(in the rows, 128 means zero)
Each row has a class, written after it.
[144  79 110 108  87 165  93  62 139 158 116  94 129 105 148 124  79  94
 105 131 171  96 149  96 170 105 116 156 121 117  94 104 107 122 173 115
 104 164 130  74 148 160 136 183 130 151 106 134 121  71 140 105 156] | rifo
[ 86 113 136  90  96 119 118 150  86  98  81 148 129 123 217 134 172 164
 193 101 149 138  87 158 135 106 117 185 150 132 123 118 126 110  92 117
  80 144 124 210 150 138 170 193  96 135 121 129 143 160 117 126 130] | vod
[155 104 134 125 115 163 112  59 121 143  96 117 112 125 136 117 110  82
  94 105 145  81 119 113 150 113 118 143  98 121 112  81  61 140 151 129
 126 170 124  91 146 130 122 156 139 157 116 112 148  43 138 110 170] | zuti
[ 77 137 205  89 116 137 153 118 161 138 130 182  99 102 151 113 145 121
 166 137 175  57 121 168 111  71 142 119 127 138 137 131  90 129  88  63
 133 155 139 145 126 127  94 128  91 125 116 175 111 148 135 149 156] | Soked
[ 80 142 200  86 142 149 184 109 161 137 119 200  90 112 158 107 148 123
 174 125 173  60 113 165 108  78 153  91 123 147 122 146  78 100 114  63
 118 148 140 122 111 149  85 120 109 133 116 148 129 131 138 140 171] | Soked
[145  95 107 115  94 163 112  53 112 159  76 137 135  96 146 112 109  88
 111 110 147  77 135 115 154 113 115 142 123 122 112 108  78 123 164 138
 113 179 127  94 167 156 153 154 146 147  97 109 135  51 142 113 159] | vod
[188 132 135 136  83 123 142 138 137 122  76 125 132 195 100 132 120  85
 134 180  97 102 117 128 130 105 118  99 179  91 162 165 136 107 127 117
 138 151 175 131  81 166 174 153 114 157 118  88 116 118 104 130 138] | Gete
[170 103 150 148 114 127 133 126 131 128 137 148 140 186  87 117 141  75
 122 191  76  82 108 136 131  72 108  91 169  82 173 169  84 138 139 143
 127 146 165 134 116 154 173 132 153 161 115 109 120 102  95 123 160] | zuti
[ 86 136 192  86 111 135 156 113 151 134 145 173 101 117 164 112 136 124
 164 133 191  68  99 165 129  57 148 117 112 146 142 137  91 129  99  73
 127 134 136 136 119 132  94 129  92 118 120 177 110 155 144 137 148] | rifo
[177 125 152 136 102 130 163 117 142 128 110 131 145 182 105 145 128  94
 130 194  78  74 134 122 104  96 103  98 176  88 140 164  93 121 145 136
 127 162 183 131 126 167 175 171 124 167 120 116 123  87  92 124 147] | Soked
[ 78 144 200  97 125 138 161 120 148 133 129 184 102 109 157 106 154 124
 178 126 173  66 110 170 129  62 154 116 129 143 143 138  88 135  90  84
 138 148 139 148 115 122  90 135  92 113 115 162 111 150 138 142 142] | gon
[ 93 126 140  89  88 122 117 152  84 100  75 135 125 130 208 132 156 170
 185 115 131 128  82 154 143  95 116 178 160 129 119 115 139 109  94 117
  83 138 118 209 152 141 164 192  87 122 130 130 140 172 107 120 132] | Gete
[206 139 141 135  94 126 168 129 131 120  73 130 137 207  99 131 125  82
 127 169 100  98 111 123 122 119 121  93 166  94 161 163 119 121 121 113
 141 152 155 139  84 152 169 146 120 162 119  89 121 100 101 137 138] | teb
[100 116 135  92 105 119 123 156  87  95  91 144 129 129 220 131 151 164
 183 108 146 124  83 153 131 101 118 179 148 125 122 124 135 125  98 125
  87 144 107 222 164 131 166 198  95 124 134 139 143 150 109 143 120] | Did
[171 105 106 121 113 176 110  58 116 162  68 136 132 127 126 109 103  87
 104 106 158  56 132 102 158 121 119 145 108 122 112 106  62 124 168 126
 115 172 118  86 158 141 136 149 138 140  93 113 135  46 128 105 162] | teb
[ 93 144 208  86 143 136 181 107 153 134 112 194 104 118 158 101 149 118
 166 118 179  71 115 162 109  89 154  82 112 151 124 140  76 103 101  92
 111 151 139 145 107 152 102 107 107 125 103 150 129 133 143 133 156] | roba
[140  91 115 105  90 166 110  62 143 157  92  97 123  99 133 122  88 103
 109 135 150  76 155 104 162 107 113 140 143 110  99 107 103 124 169 113
 115 190 137  70 156 153 130 189 134 143  98 135 124  69 117 108 154] | Soked
[ 91 136 189  94 114 121 152 122 145 146 124 180 102 101 158  94 142 127
 147 114 187  67 112 180 128  63 140 112 126 143 127 127  79 126  92  83
 136 138 125 153 124 132  86 125  94 123 113 156 115 164 144 137 139] | begi
[174 106 142 138  92 127 139 121 136 125 118 131 151 183 112 147 137  90
 137 175  90 103 125 117 108  93 115 119 179  93 139 167  92 122 137 147
 122 165 188 140 113 178 185 182 130 180 108 103 123  87 101 117 139] | vod
[171 107 115 121 126 164 116  58 115 152  83 128 103 138 130 115 100  76
  88  99 150  84 117  98 143 109 129 146  91 127 106  70  60 141 151 128
 130 177 115  90 125 125 120 156 143 158 116 109 159  58 138 108 168] | teb
[179 116 154 132 109 120 151 121 135 127 118 127 150 192 102 137 124  87
 132 188  98  98 126 115 112  91 113  99 163  94 137 170  97 118 143 146
 113 162 186 144 117 185 183 175 124 169 111 113 121  98  92 108 135] | roba
[185 112 144 140 107 134 152 114 134 121 112 133 146 202 100 143 143  88
 124 177  98  86 135 125 112 106 108 101 165  95 135 157  77 117 138 146
 124 148 172 155 119 162 178 167 125 171 113 104 128  84  97 111 150] | teb
[ 78 119 134  89  84 125 120 152  85 104  72 150 135 116 227 132 175 170
 198 111 141 141  88 161 145  99 119 180 149 129 120 128 140 114  81 116
  81 134 110 210 153 141 178 193  94 134 125 126 134 167 118 128 134] | vod
[142  85 120 105  81 161 108  62 139 149 112  88 126 107 136 128  83  96
  99 135 165  94 149  95 171  98 120 136 123 117 104 102 108 120 171 126
 109 175 133  78 147 160 134 182 137 149 102 136 119  66 131 110 156] | rifo
[107 119 127  92 110 124 109 168  97 109  93 154 129 140 190 139 143 164
 206 115 153 172  88 118 137 104 108 170 158 126 123 136 139 101 114 114
  60 139 115 173 123 149 145 191 103 113 124 132 131 152 108 136 133] | rifo
[164 106 110 114 117 178 113  57 113 158  77 133 135 115 128 105 107  92
 109 105 162  44 124 108 166 115 121 141 105 124 120 106  57 127 172 128
 118 168 121  91 162 138 135 149 139 129  99 120 135  47 123 107 161] | teb
[ 85 112 145  97 117 125 106 168  91  90  84 152 130 138 191 132 169 178
 206 116 143 166  86 138 141 116 107 166 177 121 126 132 136 105 107 128
  65 145 110 184 127 141 146 202  91 117 119 121 129 153 101 127 147] | zuti
[ 90 134 206  92 142 133 157 101 148 134 139 191  87 112 168 101 165 134
 147 108 177  69 118 179 117  90 151 106 128 147 118 111  85 129 106  85
 143 139 125 139 107 126  76 129  97 139 129 159 131 141 148 139 151] | gon
[126  77 133 117  99 165  97  75 134 140 114  94 125 119 131 125  99  99
 106 138 158  95 152 106 166 101 113 138 140 110 116 101  94 130 161 127
 108 193 138  85 150 150 124 186 136 155  87 136 119  75 117  95 161] | zuti
[ 91 123 129  89 121 118 120 147 100 114  86 165 132 127 202 139 159 180
 196 121 132 126 100 140 116  94  97 178 164 125  86 127 135  98  84 104
  61 148 101 209 167 146 172 192 102 132 139 137 158 165  97 131 134] | Soked
[ 80 129 180  92 133 130 157 127 152 135 142 181  97 115 171 107 135 126
 165 122 191  58 103 176 114  59 152 122 121 138 136 139  97 132 103  81
 130 149 127 154 128 131 101 138  91 116 118 164 121 138 141 143 141] | Did
[ 92 135 192  91 128 134 141  97 158 138 134 181  74 118 159  90 157 139
 139 107 187  65 109 181 120  79 149 102 124 148 111 112  95 118 102  74
 142 135 120 135 101 131  83 113 104 130 134 153 120 157 145 133 161] | Gete
[193 129 153 145 105 131 143 133 144 116  98 128 129 203  98 126 131  86
 124 186  82 104 109 135 124 121 114  77 170  84 162 176 125 121 122 122
 140 145 165 119  72 154 174 158 131 164 116  89 115 105 105 130 150] | zuti
[ 84 106 111  95 104 111 103 148  91 110  82 173 145 119 211 136 181 182
 215 104 155 143  80 154 133  85 103 173 162 126  85 120 123  96  82 115
  58 135  94 219 164 160 179 189 100 131 135 115 155 161 110 128 139] | vod
[183 108 144 139  90 126 140 119 137 135 130 153 147 182  96 128 129  76
 123 200  79  88 122 126 127  75 106  96 169  86 158 170  89 133 136 146
 123 140 167 133 119 160 181 133 151 156 120 120 123 107 107 139 152] | rifo
[ 70 127 215  90 147 148 176 107 149 114 128 186  97 119 173 101 155 122
 170 114 171  75  93 170 116  71 151  91 118 151 122 137  62 112 101  88
 118 149 134 130 110 139  85 128 104 134 113 142 130 125 152 134 175] | zuti
[120  82 111 106  77 158  96  62 131 151  88 112 133 106 148 123 101 103
 116 127 160  98 146 120 166  93 115 145 139 115  96 100 103 123 150 117
 105 187 124  85 155 163 147 192 140 161  92 127 118  80 136 104 160] | vod
[ 71 132 201  94 114 121 161 116 147 124 135 175 104 120 157 108 150 130
 160 118 180  71  93 179 118  61 148 115 132 147 139 133  88 122  84  77
 133 147 131 151 132 134  95 134  88 121 113 159 121 141 134 129 158] | zuti
[ 91 131 136  87  93 128 114 146  90 106  65 135 127 129 204 131 154 180
 191 113 141 120  84 145 150  95 121 182 149 127 127 117 145 108  95 105
  89 132 120 207 152 135 166 192  86 112 135 134 137 157 109 121 135] | Gete
[ 97 141 205  89 156 134 179 103 150 135 125 196  99 119 166  98 147 113
 164 120 173  72 105 160 110  76 153  89 105 149 119 141  67 108 110  88
 108 148 136 139 109 149 104 115 110 133 111 144 134 123 149 130 164] | roba
[154 104 128 119 114 174 129  61 132 158  98 120 109 104 132 122  99  83
 100 127 142  62 134 108 142 104 121 132 103 118 107  84  75 137 158 119
 127 175 131  82 145 140 117 160 146 159 120 118 150  55 131 118 175] | Soked
[ 93 104 121  91 119 119 105 154 101 112  90 174 136 134 196 140 167 175
 206 115 141 133  98 145 120  96  95 180 166 126  81 119 117  94  95 113
  57 142 102 202 162 153 165 188 101 131 137 134 157 165  98 131 135] | Soked
[ 92 138 204  98 144 137 147 100 155 138 144 190  81 113 163 101 162 139
 154 121 175  70 115 176 113  85 154 113 123 147 119 117  83 133 105  84
 142 134 122 130  95 127  78 133 102 143 134 158 125 147 145 138 155] | gon
[102 123 144  79  94 122 119 162  87  99  76 129 126 107 211 130 158 167
 185 110 144 134 101 148 154 105 107 184 141 128 115 110 130 115  96 128
  77 138 109 219 164 130 152 194 100 126 125 138 142 170 107 130 116] | begi
[ 99 126 143  99 109 119 120 148  85  98  76 148 126 128 216 138 163 161
 192 112 127 130  93 147 142 110 122 191 150 128 123 120 129 115  94 119
  81 137 114 204 159 133 155 193  95 136 124 130 147 142 113 129 122] | gon
[199 132 149 140  92 122 152 143 138 131  76 127 134 183  99 121 113  85
 130 180  98 102 120 129 130 106 113  90 168  85 162 167 122 114 137 120
 136 147 170 126  82 165 161 165 132 161 111  87 112 114 112 140 135] | begi
[202 127 122 148  98 112 152 139 144 122  99 135 132 198  90 132 105  87
 121 181 111  92  97 133 111 103 122  92 161  87 166 169 136 128 136 110
 147 156 152 125  88 161 175 161 130 160 127  89 129  92 105 152 131] | Did
[ 96 108 119  92 133 102 103 145  87 114  96 171 144 128 203 129 157 177
 207 113 150 154  81 138 130  89 103 175 143 130  82 119 130  97  86 112
  53 138  95 211 161 159 182 190 105 132 141 135 160 165 105 122 123] | roba
[ 98 117 129  97 114 118 121 151  82  96  87 153 126 134 213 131 149 167
 182 106 151 123  75 157 128 100 124 177 138 125 124 117 136 117 100 115
  85 139 104 207 164 134 166 195  99 127 140 136 150 144 115 140 125] | Did
[158 101 126 122 124 159 115  55 125 158  99 128 119 115 127 119 101  78
  94 120 154  76 130  99 150 100 125 130  88 120 103  84  61 133 157 136
 112 179 128  88 150 152 126 155 150 157 109 116 159  37 133 107 167] | roba
[ 88 134 211  85 126 145 164  97 159 135 136 183  77 103 160 102 163 141
 148 122 182  49 117 189 102  92 147  98 120 147 112 115  87 120 102  71
 135 144 124 129 124 135  82 124 106 137 134 172 119 144 135 142 162] | Soked
[170 118 152 140 102 132 136 120 138 128 119 124 138 187  98 144 133  96
 130 182  94  82 133 118 117  85 113 113 177  90 141 155  97 115 141 141
 127 155 191 144 113 168 169 170 111 162 118 111 119  96  99 110 144] | Gete
[143  86 117 104 106 163 103  61 135 164 105  94 131 109 141 116  85 106
 105 145 161  94 161  96 169 107 116 144 127 111  98 111 107 131 163 127
 101 184 137  94 150 160 146 184 133 157  97 140 118  83 118  91 145] | roba
[ 97 124 194  86 136 139 162 108 159 129 142 193  94 129 179 107 148 113
 168 115 190  76 102 163 119  64 154  98 112 152 112 141  71  96 120  79
 109 125 138 128  99 155  95 124 106 137 122 149 131 138 155 136 171] | rifo
[ 97 110 126  94 130 108  95 149  86 114  92 173 150 130 199 133 167 176
 197 114 147 146  93 138 129  99 101 174 145 128  81 117 121  96  88 130
  52 137 101 222 161 157 187 192  97 127 136 133 158 158 104 122 132] | roba
[ 82 132 203  92 143 142 175 114 149 123 117 199 106 121 178 110 158 115
 177 111 171  67 109 168 113  75 160 109 130 151 116 138  65 102 106  86
 115 147 146 138 111 149  94 140  93 139 106 139 142 124 153 132 163] | gon
[ 88 109 128  97 128 114 108 144  87 112  79 174 145 133 210 139 163 178
 208 104 137 148  94 137 130  88 108 190 160 129  85 111 121  99  92 122
  67 139 104 207 154 146 170 207  88 134 143 126 164 140 120 133 131] | gon
[ 83 134 210  89 142 142 171 104 150 113 126 180  97 124 166 106 156 119
 165 112 174  72  93 168 116  76 151  95 114 149 127 133  65 110 104  84
 121 148 135 131 111 137  90 130 100 135 113 142 135 123 147 130 172] | zuti
[180 111 148 144 101 126 125 120 137 143 138 148 142 181  82 125 123  70
 122 202  81  82 118 119 129  74 113 100 156  82 171 164  88 133 153 139
 123 138 175 128 106 156 186 130 150 145 122 123 116 113 110 134 156] | rifo
[195 117 150 144  99 121 144 119 130 153 117 150 148 160  82 116 127  76
 111 187  70  74 124 135 124  75 107  87 168  81 157 159  81 135 138 149
 134 136 161 139 122 161 171 131 154 163 121 114 126  99 105 130 145] | begi
[141  84 114 113 101 158 101  55 131 152 106 101 133 102 141 125  95 104
 109 131 145  90 155 100 166 105 120 164 139 115  93  92  97 132 170 138
 116 181 132  80 159 149 134 198 126 158 102 132 126  58 130 102 148] | gon
[ 95 139 199  92 130 137 174 115 153 132 120 183  95 105 155  98 156 126
 155 108 187  67 111 170 119  71 150  95 111 148 111 128  63 106 109  89
 121 136 126 145 110 144  87 122 108 129 121 134 136 139 152 136 156] | begi
[ 97 131 197  83 131 143 151 100 161 139 161 183  70 117 178  98 154 127
 150 120 186  75 111 171 124  79 146 103 111 148 109 127  82 126 111  77
 129 128 121 122  94 135  80 121 116 141 136 167 119 156 147 134 158] | rifo
[141  82 120 110  89 158  98  70 136 161  99  98 125  99 139 117  84 109
 101 139 165  92 155 105 164  90 113 147 129 111  98  96  98 128 164 128
 110 182 128  87 160 158 128 196 137 159  94 140 122  84 128  97 147] | begi
[165 109 113 136 121 163 120  54 127 166  79 129 113 125 139 119 102  88
  95 106 138  77 130 102 152 105 130 143 105 119  97  84  63 138 156 129
 135 166 123  84 132 138 113 160 139 158 118  93 163  41 144 114 161] | gon
[107 117 143  83 102 120 123 156  83 102  80 130 126 111 218 126 153 166
 174 113 134 131 101 155 143 105 105 180 151 126 113 114 131 117  90 133
  79 137 107 213 161 137 155 195 103 138 125 134 141 167 115 124 116] | begi
[ 96 124 196  85 132 136 146 103 156 136 166 185  71 114 181 100 155 130
 151 120 190  81 107 176 120  80 144 103 115 149 109 120  80 127 103  81
 129 126 120 132  91 132  80 118 106 142 138 172 121 167 149 135 152] | rifo
[195 138 139 145 104 125 151 130 149 124  80 127 130 195 106 124 118  78
 140 179  88 104 122 120 128 109 119 103 172  91 158 179 126 122 133 122
 148 154 177 116  71 158 173 170 130 162 121  79 117 102 110 146 132] | gon
[187 110 151 135 110 138 149 121 123 130 117 154 151 190  80 127 134  73
 125 187  78  73 122 120 121  79 115 102 174  86 169 167  78 138 136 147
 127 160 168 141 117 151 178 143 148 156 111 122 125  91  92 125 152] | teb
[ 97 121 141  87 102 124 107 159  91 106  62 145 134 136 180 137 149 179
 196 117 138 155  99 131 135 104 112 175 177 122 126 126 153  96 104 121
  73 151 124 184 139 144 155 195  80 109 117 129 125 151 110 132 134] | Gete
[155 108 123 120 114 171 117  49 116 169  68 142 146 114 126 110 105  93
 110 101 146  66 147 108 153 125 110 142 131 116 115  99  74 120 174 131
 116 165 134  95 155 146 134 164 128 139  97 108 135  43 138 116 164] | gon
[ 87 136 197  88 131 141 154 112 140 134 125 183 106 123 145 106 148 119
 156 119 182  58 114 168 114  72 146 126 114 147 144 124  80 133  87  80
 132 150 130 162 135 115 102 118  99 113 113 174 117 147 139 135 151] | teb
[102 120 128  97 126 117 108 171  93  98  96 154 130 144 181 135 151 177
 197 115 157 152  86 136 120  99 111 166 167 116 130 135 144 111 123 124
  64 151 105 200 142 141 157 205 100 107 131 126 135 147  99 147 133] | Did
[138  97 101 112 102 165 106  53 125 163  77 136 137  97 138 107 103  93
 116 108 162  68 133 114 161 103 112 143 125 121 110 119  78 118 169 122
 107 173 131  87 163 160 150 163 149 144  98 105 133  47 138 113 170] | vod
[ 83 131 197  88 132 138 141 101 153 137 154 180  74 106 164  96 163 141
 143 115 185  63 114 179 123  72 147 110 126 148 108 113  90 126 104  78
 140 135 123 138 106 130  81 124  98 137 137 157 123 163 141 125 158] | Gete
[183 113 150 131 104 117 151 129 135 133 125 118 148 164  97 137 118  86
 119 181  95  91 136 124 118  84  97  97 172  92 138 160  88 122 149 147
 123 152 179 153 127 175 160 173 131 171 112 107 126 102 100 118 132] | begi
[ 98  99 110  92 115 111  99 147  98 110 104 166 136 133 207 142 149 171
 202 121 149 155  88 135 136  84 102 181 148 131  81 121 128  95  96 112
  55 120  98 195 149 152 173 188 104 135 146 137 163 168 120 125 132] | rifo
[189 128 151 151  93 123 143 143 145 112  88 134 129 210  91 125 140  80
 137 173 106 113 116 130 121 125 104  88 180  87 168 171 120 119 123 121
 135 153 168 137  80 152 160 150 122 157 104  83 105 116  98 136 148] | zuti
[171  96 105 115 103 167 111  54 127 162  93 133 127 123 145 108  88  77
  99 109 160  72 124 103 161 113 114 135 108 125 107 114  70 119 179 128
 107 155 128  80 144 154 140 151 144 137 104 114 134  45 147 114 169] | rifo
[131  76 128 113  91 161  92  66 139 134 101  90 121 118 126 121 101 107
 109 133 158  97 144 106 170 101 121 147 134 110 117 105  97 127 163 124
 111 183 133  78 157 148 128 185 139 152  92 134 116  63 120  98 163] | zuti
[ 96 131 141  89  96 129 112 148  85 104  64 144 125 133 208 130 154 165
 191 110 130 120  83 146 141  98 124 191 151 130 132 120 136 109  90 111
  82 132 124 206 151 133 163 181  88 120 125 136 140 165 112 118 133] | Gete
[ 92 120 146  99 111 123 109 157  86  99  92 138 132 130 212 129 168 178
 188 118 130 132  80 158 141 114 112 175 161 123 126 127 130 117  89 118
  83 130 110 201 146 135 160 197  88 125 127 129 136 161 103 118 138] | zuti
[175 108 155 148 112 125 141 122 137 114 136 130 138 207  95 144 142  97
 128 184  86 102 114 128 110  94 105  96 173  89 142 164  79 126 139 139
 121 149 176 136 105 164 165 178 127 180 117 105 125  90  92 106 151] | zuti
[ 82 135 191  91 111 131 147 117 157 142 143 188  96 123 163 105 143 126
 164 126 188  78 102 165 125  60 147 120 115 147 139 135  85 132  91  72
 133 128 132 145 111 126  84 113  98 118 119 172 114 172 143 145 150] | rifo
[106 122 140  86  97 121 122 156  81 109  79 130 129 107 218 125 153 170
 177 118 135 132  96 160 147 111 112 178 150 125 119 113 130 114  94 127
  82 131 109 206 155 137 158 193  97 131 126 135 139 176 112 123 118] | begi
[173 101 154 147 109 133 131 129 132 123 130 148 148 181  92 122 150  78
 125 188  81  82 112 134 129  90 114  95 172  81 172 170  85 133 137 148
 130 143 168 129 122 156 171 132 143 158 114 109 126  90  97 126 161] | zuti
[132  84 123 110  89 163 104  69 133 140 102  92 128 113 136 122  97 104
 112 126 155  99 145 108 172 110 114 141 141 115 104 111 108 123 164 123
 105 179 126  83 155 153 130 187 135 149  95 128 122  67 120  97 159] | zuti
[164 105 120 132 123 158 112  56 119 165  97 132 117 119 129 122 102  83
  97 107 141  74 122 100 141  95 132 153 101 120 112  73  62 142 163 134
 132 172 128  82 139 137 119 165 133 155 118 113 158  34 143 108 163] | gon
[145  93 116 128 102 155 106  51 118 163 104 136 113 114 141 119 109  82
 101 115 148  87 118 108 145  80 129 153 101 119 112  80  69 147 154 133
 131 175 123  87 142 145 132 166 147 167 118 109 142  54 148 114 171] | vod
[158 102 134 130 116 161 112  57 123 149  96 124 109 126 121 117 111  84
  84 104 140  91 120 105 146 115 127 134  98 118 118  81  65 143 155 131
 134 165 121  81 134 123 115 146 139 152 115 110 153  38 144 110 174] | zuti
[143  80 114 111  81 160  97  62 143 150 119  89 118 116 149 125  85 100
 102 138 165  99 145 104 170  97 121 143 126 118  96 103  95 123 171 128
 109 170 136  71 141 158 127 186 135 150 100 138 119  85 130 103 154] | rifo
[ 90 130 194  87 143 144 178 112 145 126 125 196 101 133 170 109 154 116
 168 111 182  66 104 167 113  65 161 103 115 158 119 137  55 109 105  82
 120 144 130 142 103 137  95 125  99 133 111 150 141 137 145 123 162] | teb
[181 108 144 151 116 122 140 114 124 138 134 153 152 177  85 127 128  74
 120 189  70  83 117 122 123  75 120 102 175  84 163 157  85 143 147 144
 136 152 175 132 117 156 172 147 140 166 121 114 129  90 104 125 144] | gon
[182 114 147 149 102 123 142 129 127 145 132 144 148 154  90 117 128  79
 116 194  84  70 105 134 126  61 111  91 162  79 154 158  80 138 139 140
 123 141 159 143 124 164 176 145 149 164 124 110 136 108 102 122 150] | begi
[124  79 129 118  96 159  95  73 133 142 104  96 123 113 128 120  97 107
 106 135 154 100 139 104 164  95 123 144 135 110 109 103 104 127 162 123
 110 187 128  74 153 153 131 190 132 153  92 128 120  74 124  94 166] | zuti
[189 137 139 144  82 122 147 138 144 127  72 137 136 208  96 132 116  82
 134 183  93  95 116 126 124 100 113  99 182  90 165 170 133 114 120 109
 140 149 177 133  82 160 170 152 117 158 111  91 117 113 106 132 144] | Gete
[155 103 111 109 102 174 107  52 114 168  69 136 135 112 130 108 100  99
 104 105 151  47 137 110 162 104 111 147 127 120 112 102  76 114 166 132
 115 167 133  96 162 154 139 154 130 138 102 118 127  46 129 104 164] | Gete
